Below is a small trained network, with its code and all its weights. Each question gives an input and a target symbol and asks what happens when units are switched off, that is, made to give their printed mean instead of their output.

import numpy as np


def w(rows, s, z=0):
    codes = np.array(rows[::2]) - 128.0
    scale = np.full(codes.shape[1], s)
    scale[-1] = z or s
    return codes * scale


def norm(h):
    return h / np.sqrt((h * h).mean(-1, keepdims=True) + 1e-5)


def f(y):
    return np.maximum(y, 0)


def softmax(a):
    e = np.exp(a - a.max(-1, keepdims=True))
    return e / e.sum(-1, keepdims=True)


def log_softmax(a):
    a = a - a.max(-1, keepdims=True)
    return a - np.log(np.exp(a).sum(-1, keepdims=True))


def net(x, mask):
    ids = ['ΛΣαζηθπτφψ'.index(c) for c in x.split()]
    T = len(ids)
    res = E[ids] + P[:T]
    u = 0
    for l in range(2):
        r = norm(res)
        for j in range(3):
            rows = slice(2 * j, 2 * j + 2)
            q, k, v = (r @ M[l][rows].T for M in (Q, K, V))
            z = softmax(np.where(np.tri(T) > 0, q @ k.T / 2**0.5, -1e9)) @ v
            o = O[l][rows]
            res = res + np.where(mask[u + j], z, o[:, -1]) @ o[:, :-1]
        u += 3
        y = f(norm(res) @ A[l][:, :-1].T + A[l][:, -1])
        res = res + np.where(mask[u : u + 8], y, B[l][:, -1]) @ B[l][:, :-1]
        u += 8
    return log_softmax(norm(res)[-1] @ U[:, :-1].T + U[:, -1])


Q, K, V, O, A, B = {}, {}, {}, {}, {}, {}
E = w([
[100,83,169,122,84,105,2,96],'Λ',
[88,146,168,144,81,222,232,101],'Σ',
[158,53,125,71,130,67,207,128],'α',
[125,135,73,50,158,172,101,142],'ζ',
[134,122,109,135,112,146,132,219],'η',
[153,173,98,98,171,103,152,54],'θ',
[159,155,184,111,206,142,142,154],'π',
[170,128,143,190,133,63,157,137],'τ',
[154,230,91,139,142,140,113,167],'φ',
[121,142,27,146,82,122,112,106],'ψ',
],0.0033)
P = w([
[159,73,137,168,103,199,69,97],'0',
[225,217,115,6,59,106,124,101],'1',
[188,201,108,24,97,94,145,124],'2',
[174,191,100,33,107,98,155,150],'3',
[159,178,113,48,133,87,161,160],'4',
[139,188,119,70,127,72,155,184],'5',
[122,181,115,66,151,69,166,188],'6',
[115,175,105,79,157,77,180,189],'7',
[105,177,103,86,169,67,174,197],'8',
[87,170,114,96,170,62,193,203],'9',
[81,175,103,101,200,68,199,206],'10',
[67,164,116,109,194,51,201,204],'11',
],0.0022)
Q[0] = w([
[128,128,128,130,128,129,127,128],'L0H0',
[128,128,129,127,128,128,129,128],'L0H0',
[148,149,114,89,95,109,154,99],'L0H1',
[116,101,113,254,155,241,176,102],'L0H1',
[153,208,103,69,96,110,201,134],'L0H2',
[146,88,117,152,127,133,62,87],'L0H2',
],0.0055)
K[0] = w([
[128,129,129,127,127,127,128,129],'L0H0',
[128,128,127,129,129,129,128,127],'L0H0',
[205,61,136,139,123,191,113,50],'L0H1',
[138,188,140,143,25,253,242,109],'L0H1',
[137,123,60,180,227,169,219,157],'L0H2',
[214,104,123,105,86,104,67,97],'L0H2',
],0.0043)
V[0] = w([
[128,129,129,128,126,128,127,127],'L0H0',
[130,133,132,131,121,126,122,127],'L0H0',
[115,165,172,118,39,229,240,101],'L0H1',
[138,151,135,132,93,127,129,123],'L0H1',
[177,153,71,155,200,184,254,146],'L0H2',
[152,127,86,137,171,142,176,139],'L0H2',
],0.0026)
O[0] = w([
[129,128,126,128,130,127,128,129,131],'L0H0',
[134,127,124,133,136,128,127,131,137],'L0H0',
[27,101,139,131,172,20,52,181,1],'L0H1',
[138,126,114,146,154,119,127,136,173],'L0H1',
[201,139,152,83,25,123,5,88,177],'L0H2',
[148,139,148,107,71,128,81,105,143],'L0H2',
],0.0028,0.0009)
A[0] = w([
[132,182,149,136,93,252,246,100,31],'L0N0',
[139,106,121,98,99,75,10,132,2],'L0N1',
[103,207,137,101,223,83,139,161,155],'L0N2',
[40,90,89,116,210,49,180,180,29],'L0N3',
[87,63,126,90,174,61,36,129,20],'L0N4',
[48,124,183,50,118,127,129,174,128],'L0N5',
[116,186,58,150,133,51,160,104,60],'L0N6',
[39,143,90,33,119,74,171,112,95],'L0N7',
],0.0034,0.003)
B[0] = w([
[253,70,34,46,176,144,63,108,154],'L0N0',
[215,96,65,79,121,201,154,90,143],'L0N1',
[113,124,99,138,26,106,130,158,251],'L0N2',
[62,154,178,29,122,174,156,65,178],'L0N3',
[189,190,100,74,157,75,139,172,149],'L0N4',
[101,182,131,143,110,53,143,157,239],'L0N5',
[131,115,168,93,89,155,114,199,163],'L0N6',
[139,160,197,176,156,56,131,213,247],'L0N7',
],0.0039,0.0031)
Q[1] = w([
[110,49,122,254,160,211,117,63],'L1H0',
[93,186,179,74,102,77,137,149],'L1H0',
[122,244,126,77,82,51,174,200],'L1H1',
[103,62,157,183,143,157,160,105],'L1H1',
[142,76,137,213,160,193,102,119],'L1H2',
[141,73,138,219,160,197,100,119],'L1H2',
],0.006)
K[1] = w([
[179,192,69,3,170,6,228,192],'L1H0',
[147,79,113,176,128,229,43,76],'L1H0',
[146,56,129,244,158,248,29,46],'L1H1',
[163,216,95,32,128,58,165,145],'L1H1',
[95,189,131,75,44,65,174,140],'L1H2',
[92,205,130,64,16,52,184,144],'L1H2',
],0.0042)
V[1] = w([
[125,152,253,91,155,134,124,140],'L1H0',
[203,130,133,76,166,132,130,136],'L1H0',
[137,230,105,117,103,155,104,93],'L1H1',
[96,114,132,111,168,111,131,8],'L1H1',
[192,152,134,187,88,53,178,102],'L1H2',
[110,125,84,28,103,121,162,145],'L1H2',
],0.0048)
O[1] = w([
[154,113,215,43,102,122,68,227,27],'L1H0',
[47,160,205,65,150,144,103,104,57],'L1H0',
[110,100,127,143,205,30,41,96,3],'L1H1',
[119,90,60,55,1,77,92,86,127],'L1H1',
[57,71,58,60,182,87,192,199,83],'L1H2',
[100,208,207,195,54,49,125,88,29],'L1H2',
],0.0035,0.0028)
A[1] = w([
[141,33,110,116,158,99,173,168,181],'L1N0',
[152,120,163,107,253,73,135,86,162],'L1N1',
[200,121,206,192,92,93,134,46,164],'L1N2',
[49,101,106,47,79,102,43,137,132],'L1N3',
[103,182,100,83,74,212,188,90,84],'L1N4',
[144,179,185,181,172,232,184,179,68],'L1N5',
[142,147,158,48,55,170,196,100,91],'L1N6',
[219,69,94,189,52,137,92,185,1],'L1N7',
],0.0042,0.0024)
B[1] = w([
[116,244,110,111,79,193,89,110,207],'L1N0',
[139,48,78,223,85,176,58,183,167],'L1N1',
[131,194,54,58,117,232,97,126,178],'L1N2',
[202,32,166,163,102,132,172,76,165],'L1N3',
[124,41,126,226,60,183,100,153,230],'L1N4',
[233,48,171,121,103,76,229,72,187],'L1N5',
[92,86,116,255,88,150,88,175,253],'L1N6',
[211,195,78,94,85,23,111,209,206],'L1N7',
],0.0038,0.0033)
U = w([
[216,87,69,141,97,192,88,124,254],'Λ',
[138,193,135,115,117,31,146,192,155],'Σ',
[1,109,187,174,75,129,179,145,165],'α',
[110,226,158,106,119,177,88,50,81],'ζ',
[188,116,186,160,177,142,217,99,76],'η',
[117,47,128,76,114,55,122,46,88],'θ',
[143,80,228,52,141,164,75,166,63],'π',
[65,123,70,48,182,191,174,157,70],'τ',
[102,95,121,189,209,113,46,154,73],'φ',
[95,147,42,176,167,93,167,49,65],'ψ',
],0.0057,0.0053)

Each question gives the input, a string of symbols that net reads in full, and the target symbol t.
The units are the heads (2 rows each of Q, K, V and O) and the neurons (one row each of A and B). Each row of codes is followed by its name. A weight is (code - 128) times the scale printed after its matrix; where a second scale follows, it is the last column's (O, A, B and U).
mask holds one flag per unit, layer by layer, with each layer's heads first. A switched-off unit (its flag False) gives its mean, the last column of its rows in O or B, instead of its output. The means were averaged over made-up inputs and are rounded, as every weight is.
A unit's drop is (log p(t) with every unit on - log p(t) with that unit switched off) / (log p(t) with every unit on - log p(t) with every unit switched off).
The circuit of an input: a set's keep is (log p(t) with only the set's units on - log p(t) with every unit switched off) / (log p(t) with every unit on - log p(t) with every unit switched off). Starting from the 12 units with the biggest drops (on a tie, the unit counted first), units are removed one at a time, each time the one whose removal leaves the highest keep (on an exact tie, the one counted first), for as long as the keep stays at least 0.8.
units of the circuit, in order: the units of the circuit, biggest drop first
k most important neurons of layer l: the k neurons of layer l with the biggest drops, biggest first
which heads matter: for each layer, one digit per head in row order, 1 if its drop is at least 0.15 and else 0, layers parted by /
drop of u: that unit's drop, to one decimal
input α α ζ θ η τ ψ, target α: units of the circuit, in order : [L1H2, L1H0, L1N7]
input ψ ψ Λ Λ η τ α Λ Λ η, target ψ: which heads matter : 000 / 110
input τ Λ Λ τ θ τ α η τ, target τ: which heads matter : 000 / 001
input π Σ ζ τ η Λ φ Λ α, target π: which heads matter : 000 / 100
input θ Λ Λ ζ ζ Λ η, target θ: which heads matter : 000 / 110
input η η Λ Λ τ θ α η, target η: units of the circuit, in order : [L1H1, L1N5]
input φ Σ φ Λ Σ, target φ: which heads matter : 010 / 010
input φ α η Λ α Λ, target φ: units of the circuit, in order : [L1H1]
input τ η ζ Λ η τ τ Λ Σ Σ φ η, target τ: which heads matter : 010 / 001
input θ τ φ Λ π Λ α α ζ π, target θ: which heads matter : 000 / 010
input α Σ φ α Λ ψ η Λ Λ ψ Λ, target α: units of the circuit, in order : [L0H2, L0N3]
input θ φ ζ Λ ζ Σ τ ζ θ θ, target θ: which heads matter : 000 / 010
input τ Σ ζ Λ τ ζ ζ ζ Λ Σ, target τ: which heads matter : 010 / 001
input α Λ Λ Σ π Λ, target α: which heads matter : 001 / 000
input φ α η π θ τ η α ζ Σ ζ, target φ: most important neuron of layer 0 : [L0N7]
input ψ Λ α, target ψ: units of the circuit, in order : [L1H0, L1H1, L0H2]
input α θ θ π ζ π Λ φ π, target α: 2 most important neurons of layer 0 : [L0N7, L0N2]
input Σ Λ Λ Λ π ψ Λ Λ η α Λ ψ, target Σ: which heads matter : 010 / 101
input ζ θ Λ π θ ζ ψ, target ζ: which heads matter : 000 / 111
input η α τ τ α π Σ ψ Λ Λ τ ψ, target η: which heads matter : 000 / 010
input η Λ ζ τ Λ ζ τ Σ Σ Σ, target η: 2 most important neurons of layer 0 : [L0N2, L0N0]
input η α Λ Σ, target η: most important neuron of layer 0 : [L0N3]
input θ ζ τ Σ ζ Σ, target θ: drop of L1H1 : 0.9
input τ α ψ Λ π η τ α π, target τ: drop of L1H2 : 1.4
input α η ψ, target α: drop of L0N5 : -0.1
input α τ Λ Λ Λ ζ α Λ α Λ π α, target α: 3 most important neurons of layer 0 : [L0N5, L0N3, L0N7]
